Below are the code and all the weights of a small trained network. Each question names an input and a class and asks about switching units off, where a switched-off unit gives its printed mean instead of its output.

import numpy as np


def w(rows, s, z=0):
    codes = np.array(rows[::2]) - 128.0
    scale = np.full(codes.shape[1], s)
    scale[-1] = z or s
    return codes * scale


def norm(h):
    return h / np.sqrt((h * h).mean(-1, keepdims=True) + 1e-5)


def f(y):
    return np.maximum(y, 0)


def log_softmax(a):
    a = a - a.max(-1, keepdims=True)
    return a - np.log(np.exp(a).sum(-1, keepdims=True))


def net(x, mask):
    res = np.array(x, float).reshape(1, 7) / 4 @ E
    u = 0
    for l in range(2):
        y = f(norm(res) @ A[l][:, :-1].T + A[l][:, -1])
        res = res + np.where(mask[u : u + 4], y, B[l][:, -1]) @ B[l][:, :-1]
        u += 4
    return log_softmax(norm(res)[-1] @ U[:, :-1].T + U[:, -1])


A, B = {}, {}
E = w([
[129,140,199,72],'x0',
[207,136,127,171],'x1',
[216,95,63,54],'x2',
[103,79,133,144],'x3',
[144,33,82,47],'x4',
[167,2,235,234],'x5',
[100,42,176,56],'x6',
],0.0033)
A[0] = w([
[104,146,160,254,128],'L0N1',
[51,131,234,48,155],'L0N2',
[85,71,176,91,8],'L0N3',
[176,179,101,149,240],'L0N4',
],0.0054,0.0018)
B[0] = w([
[105,159,77,180,253],'L0N1',
[122,5,82,137,251],'L0N2',
[123,76,183,147,171],'L0N3',
[85,2,75,42,236],'L0N4',
],0.0043,0.0028)
A[1] = w([
[236,128,247,228,8],'L1N1',
[210,65,77,189,48],'L1N2',
[153,203,30,1,136],'L1N3',
[70,145,15,2,155],'L1N4',
],0.0052,0.0017)
B[1] = w([
[174,255,110,12,162],'L1N1',
[218,97,190,143,166],'L1N2',
[211,189,138,32,234],'L1N3',
[237,230,145,101,254],'L1N4',
],0.0063,0.0053)
U = w([
[54,197,97,228,3],'0',
[129,2,187,124,142],'1',
[209,241,113,30,220],'2',
],0.009,0.0036)

Each question gives the input, the list of numbers given to net, and the class t.
The units are the neurons (one row each of A and B). Each row of codes is followed by its name. A weight is (code - 128) times the scale printed after its matrix; where a second scale follows, it is the last column's (A, B and U).
mask holds one flag per neuron, layer by layer. A switched-off neuron (its flag False) gives its mean, the last column of its row in B, instead of its output. The means were averaged over made-up inputs and are rounded, as every weight is.
A unit's drop is (log p(t) with every unit on - log p(t) with that unit switched off) / (log p(t) with every unit on - log p(t) with every unit switched off).
The circuit of an input: a set's keep is (log p(t) with only the set's units on - log p(t) with every unit switched off) / (log p(t) with every unit on - log p(t) with every unit switched off). Starting from all 8 units, units are removed one at a time, each time the one whose removal leaves the highest keep (on an exact tie, the one counted first), for as long as the keep stays at least 0.8.
circuit, biggest first: the units of the circuit, biggest drop first
k most important neurons: the k neurons with the biggest drops, biggest first
k most important neurons of layer l: the k neurons of layer l with the biggest drops, biggest first
drop of u: that unit's drop, to one decimal
input [-7,7,-1,-7,-7,0,1], class 0: 4 most important neurons -> [L1N3 L1N4 L0N1 L0N4]
input [-8,-7,-2,6,-4,-3,-1], class 0: 2 most important neurons -> [L1N3 L1N1]
input [8,-4,4,1,-2,4,0], class 1: circuit, biggest first -> [L1N4 L1N3]
input [-2,1,4,7,0,2,-7], class 1: circuit, biggest first -> [L1N4 L1N3]
input [5,-4,-6,-6,-1,2,3], class 1: most important neuron -> [L0N2]
input [-5,-5,0,0,-5,5,-7], class 0: 2 most important neurons -> [L1N4 L1N3]
input [-3,6,-6,6,3,3,-3], class 0: 2 most important neurons of layer 0 -> [L0N1 L0N2]
input [7,2,7,-8,2,2,8], class 1: 3 most important neurons of layer 0 -> [L0N2 L0N3 L0N1]
input [6,-4,-8,-3,-6,5,-1], class 0: drop of L1N4 -> 0.4
input [-7,7,-2,-1,-5,-1,-5], class 0: drop of L1N3 -> 0.3
input [3,-1,7,1,-1,2,8], class 1: drop of L1N3 -> 0.2
input [-3,6,-7,-1,-8,1,3], class 0: drop of L1N3 -> 0.5
